Below is a small trained network, with its code and all its weights. Each question gives an input and a target symbol and asks what happens when units are switched off, that is, made to give their printed mean instead of their output.

import numpy as np


def w(rows, s, z=0):
    codes = np.array(rows[::2]) - 128.0
    scale = np.full(codes.shape[1], s)
    scale[-1] = z or s
    return codes * scale


def norm(h):
    return h / np.sqrt((h * h).mean(-1, keepdims=True) + 1e-5)


def f(y):
    return y / 2 * (1 + np.tanh(0.7978845608 * (y + 0.044715 * y**3)))


def softmax(a):
    e = np.exp(a - a.max(-1, keepdims=True))
    return e / e.sum(-1, keepdims=True)


def log_softmax(a):
    a = a - a.max(-1, keepdims=True)
    return a - np.log(np.exp(a).sum(-1, keepdims=True))


def net(x, mask):
    ids = ['γζθμξτψω'.index(c) for c in x.split()]
    T = len(ids)
    res = E[ids] + P[:T]
    u = 0
    for l in range(2):
        r = norm(res)
        for j in range(2):
            rows = slice(3 * j, 3 * j + 3)
            q, k, v = (r @ M[l][rows].T for M in (Q, K, V))
            z = softmax(np.where(np.tri(T) > 0, q @ k.T / 3**0.5, -1e9)) @ v
            o = O[l][rows]
            res = res + np.where(mask[u + j], z, o[:, -1]) @ o[:, :-1]
        u += 2
        y = f(norm(res) @ A[l][:, :-1].T + A[l][:, -1])
        res = res + np.where(mask[u : u + 4], y, B[l][:, -1]) @ B[l][:, :-1]
        u += 4
    return log_softmax(norm(res)[-1] @ U[:, :-1].T + U[:, -1])


Q, K, V, O, A, B = {}, {}, {}, {}, {}, {}
E = w([
[95,198,162,208,155,72,136,81],'γ',
[99,127,128,182,87,60,13,84],'ζ',
[134,208,173,111,79,32,163,19],'θ',
[171,164,112,75,41,151,86,221],'μ',
[121,148,70,116,14,122,184,133],'ξ',
[204,141,82,174,150,65,179,168],'τ',
[57,206,188,153,78,137,183,139],'ψ',
[216,255,23,82,218,249,91,67],'ω',
],0.0083)
P = w([
[57,145,50,68,218,16,102,176],'0',
[106,153,72,117,118,57,91,141],'1',
[133,138,91,134,100,80,117,128],'2',
[150,133,109,158,107,109,119,123],'3',
[161,136,107,162,107,151,117,120],'4',
[162,124,110,164,110,181,127,113],'5',
[169,120,111,171,129,220,126,109],'6',
[167,99,115,174,136,250,123,93],'7',
[176,102,113,160,138,253,131,86],'8',
[182,122,86,166,123,227,89,96],'9',
],0.0046)
Q[0] = w([
[181,213,197,148,153,80,57,47],'0.h0',
[101,79,180,51,151,114,80,72],'0.h0',
[187,219,62,215,39,153,39,25],'0.h0',
[97,84,128,125,68,139,64,94],'0.h1',
[166,250,54,211,1,185,158,155],'0.h1',
[151,118,96,146,89,170,189,221],'0.h1',
],0.0058)
K[0] = w([
[193,62,109,145,81,172,160,149],'0.h0',
[124,108,65,118,123,129,146,212],'0.h0',
[144,100,167,150,131,231,181,87],'0.h0',
[202,128,147,120,151,93,155,135],'0.h1',
[187,103,133,188,150,161,98,1],'0.h1',
[68,119,127,162,120,118,102,6],'0.h1',
],0.0076)
V[0] = w([
[191,234,254,62,109,101,27,193],'0.h0',
[122,22,168,212,76,73,148,66],'0.h0',
[192,142,94,14,83,139,218,38],'0.h0',
[79,229,168,65,112,84,138,132],'0.h1',
[80,70,171,128,114,133,12,127],'0.h1',
[147,109,192,125,95,187,208,203],'0.h1',
],0.004)
O[0] = w([
[164,75,200,52,141,102,81,129,155],'0.h0',
[80,134,108,138,169,112,85,71,105],'0.h0',
[85,79,122,120,80,161,177,65,155],'0.h0',
[138,162,125,117,1,137,147,142,193],'0.h1',
[42,138,143,144,145,129,56,157,98],'0.h1',
[141,179,124,32,153,107,163,158,1],'0.h1',
],0.0063,0.0043)
A[0] = w([
[29,191,198,55,73,102,210,191,111],'0.n0',
[153,88,77,206,96,122,91,86,126],'0.n1',
[217,78,69,89,115,143,241,142,251],'0.n2',
[191,107,112,132,167,105,170,255,201],'0.n3',
],0.005,0.0016)
B[0] = w([
[149,132,158,154,160,200,2,194,153],'0.n0',
[156,69,132,128,160,104,140,134,255],'0.n1',
[147,192,121,210,137,164,65,220,196],'0.n2',
[111,61,139,195,41,69,48,167,140],'0.n3',
],0.0053,0.0044)
Q[1] = w([
[53,110,99,74,204,98,76,158],'1.h0',
[97,99,210,195,132,108,70,140],'1.h0',
[168,75,86,183,106,108,70,93],'1.h0',
[134,138,143,50,193,115,184,151],'1.h1',
[241,110,70,253,54,223,113,151],'1.h1',
[210,123,113,153,85,77,93,63],'1.h1',
],0.0061)
K[1] = w([
[5,198,177,130,79,116,127,179],'1.h0',
[131,138,159,114,87,223,161,90],'1.h0',
[83,103,119,135,220,191,111,118],'1.h0',
[192,124,114,130,92,49,145,179],'1.h1',
[148,143,181,140,188,200,158,2],'1.h1',
[150,115,184,91,88,213,134,137],'1.h1',
],0.0059)
V[1] = w([
[205,119,204,201,104,150,117,71],'1.h0',
[100,100,196,194,97,129,130,187],'1.h0',
[168,140,50,179,205,86,84,116],'1.h0',
[184,2,138,241,88,123,204,186],'1.h1',
[89,89,96,141,216,126,124,173],'1.h1',
[78,112,236,212,176,200,157,127],'1.h1',
],0.0044)
O[1] = w([
[50,163,176,68,151,80,109,104,252],'1.h0',
[128,87,40,83,153,71,193,187,177],'1.h0',
[159,149,145,74,197,201,134,127,211],'1.h0',
[80,137,5,58,98,43,107,177,163],'1.h1',
[136,135,116,184,55,146,115,142,1],'1.h1',
[89,192,199,136,56,1,132,154,111],'1.h1',
],0.0051,0.0034)
A[1] = w([
[206,106,140,115,64,64,55,169,219],'1.n0',
[70,114,70,120,117,134,104,253,131],'1.n1',
[153,155,105,130,214,113,143,200,1],'1.n2',
[183,173,135,219,222,67,195,137,39],'1.n3',
],0.0056,0.0026)
B[1] = w([
[44,177,183,95,210,191,208,89,253],'1.n0',
[95,24,101,67,145,49,217,49,185],'1.n1',
[188,18,169,114,7,83,34,66,119],'1.n2',
[255,169,161,2,36,162,145,94,168],'1.n3',
],0.0045,0.0043)
U = w([
[197,75,137,107,91,79,82,197,92],'γ',
[107,190,127,193,157,180,53,194,214],'ζ',
[62,40,143,145,157,95,81,81,194],'θ',
[102,98,174,2,145,150,109,171,17],'μ',
[89,109,29,151,59,125,156,119,3],'ξ',
[177,125,35,86,196,134,157,131,155],'τ',
[100,182,175,116,79,65,174,134,141],'ψ',
[163,161,164,132,75,197,130,77,181],'ω',
],0.0086,0.0028)

Each question gives the input, a string of symbols that net reads in full, and the target symbol t.
The units are the heads (3 rows each of Q, K, V and O) and the neurons (one row each of A and B). Each row of codes is followed by its name. A weight is (code - 128) times the scale printed after its matrix; where a second scale follows, it is the last column's (O, A, B and U).
mask holds one flag per unit, layer by layer, with each layer's heads first. A switched-off unit (its flag False) gives its mean, the last column of its rows in O or B, instead of its output. The means were averaged over made-up inputs and are rounded, as every weight is.
A unit's drop is (log p(t) with every unit on - log p(t) with that unit switched off) / (log p(t) with every unit on - log p(t) with every unit switched off).
The circuit of an input: a set's keep is (log p(t) with only the set's units on - log p(t) with every unit switched off) / (log p(t) with every unit on - log p(t) with every unit switched off). Starting from all 12 units, units are removed one at a time, each time the one whose removal leaves the highest keep (on an exact tie, the one counted first), for as long as the keep stays at least 0.8.
units of the circuit, in order: the units of the circuit, biggest drop first
unit that matters most: the unit with the biggest drop
k most important neurons: the k neurons with the biggest drops, biggest first
k most important neurons of layer l: the k neurons of layer l with the biggest drops, biggest first
which heads matter: for each layer, one digit per head in row order, 1 if its drop is at least 0.15 and else 0, layers parted by /
input ξ μ ξ τ τ ξ, target τ: unit that matters most => 0.h1
input θ ζ ξ θ ζ ξ ξ ζ ζ ψ, target θ: which heads matter => 01 / 00
input γ γ ψ ξ τ ζ τ, target θ: which heads matter => 01 / 01
input θ ξ μ ξ θ ζ ζ ζ τ θ, target τ: units of the circuit, in order => (0.h1 1.h1)
input θ ξ μ ω ζ ζ γ ζ ξ, target θ: which heads matter => 01 / 00
input τ ζ ψ, target θ: 2 most important neurons of layer 1 => (1.n1 1.n3)
input ψ ω θ, target ω: units of the circuit, in order => (1.h1 1.h0)
input ξ ζ ω μ, target ω: which heads matter => 00 / 11
input θ θ ζ ζ ψ, target ζ: which heads matter => 10 / 00
input ζ ζ ω μ θ τ, target ω: units of the circuit, in order => (1.n3 1.h0)
input ζ μ γ ζ ψ, target ζ: which heads matter => 10 / 01
input ξ ζ ψ ψ μ θ ξ ψ ξ, target ψ: which heads matter => 00 / 01
input ξ ζ μ, target θ: units of the circuit, in order => (0.h1 1.n1)
input τ ω τ μ, target ζ: 2 most important neurons of layer 1 => (1.n3 1.n0)
input ω ζ τ γ, target ω: units of the circuit, in order => (1.n3)
input ζ ω ψ ξ ξ ω ω τ, target ζ: which heads matter => 00 / 10
input ξ τ ζ μ τ, target θ: which heads matter => 01 / 00
input ζ τ ξ μ μ ζ γ τ, target γ: which heads matter => 10 / 00
input γ ξ ξ θ ψ ξ ξ ξ τ, target γ: 2 most important neurons => (0.n2 1.n2)
input θ ω γ, target ω: most important neuron of layer 1 => (1.n3)
input ψ τ θ γ ζ ξ μ γ, target ψ: which heads matter => 00 / 11
input μ θ ψ μ, target ψ: 2 most important neurons => (1.n0 0.n0)
input ζ θ ψ γ ζ τ ω ξ ψ μ, target ψ: which heads matter => 00 / 01
input τ ζ ψ τ, target ψ: 3 most important neurons of layer 0 => (0.n3 0.n0 0.n2)
input τ ψ τ μ θ ψ γ θ θ τ, target ω: 2 most important neurons of layer 0 => (0.n2 0.n3)
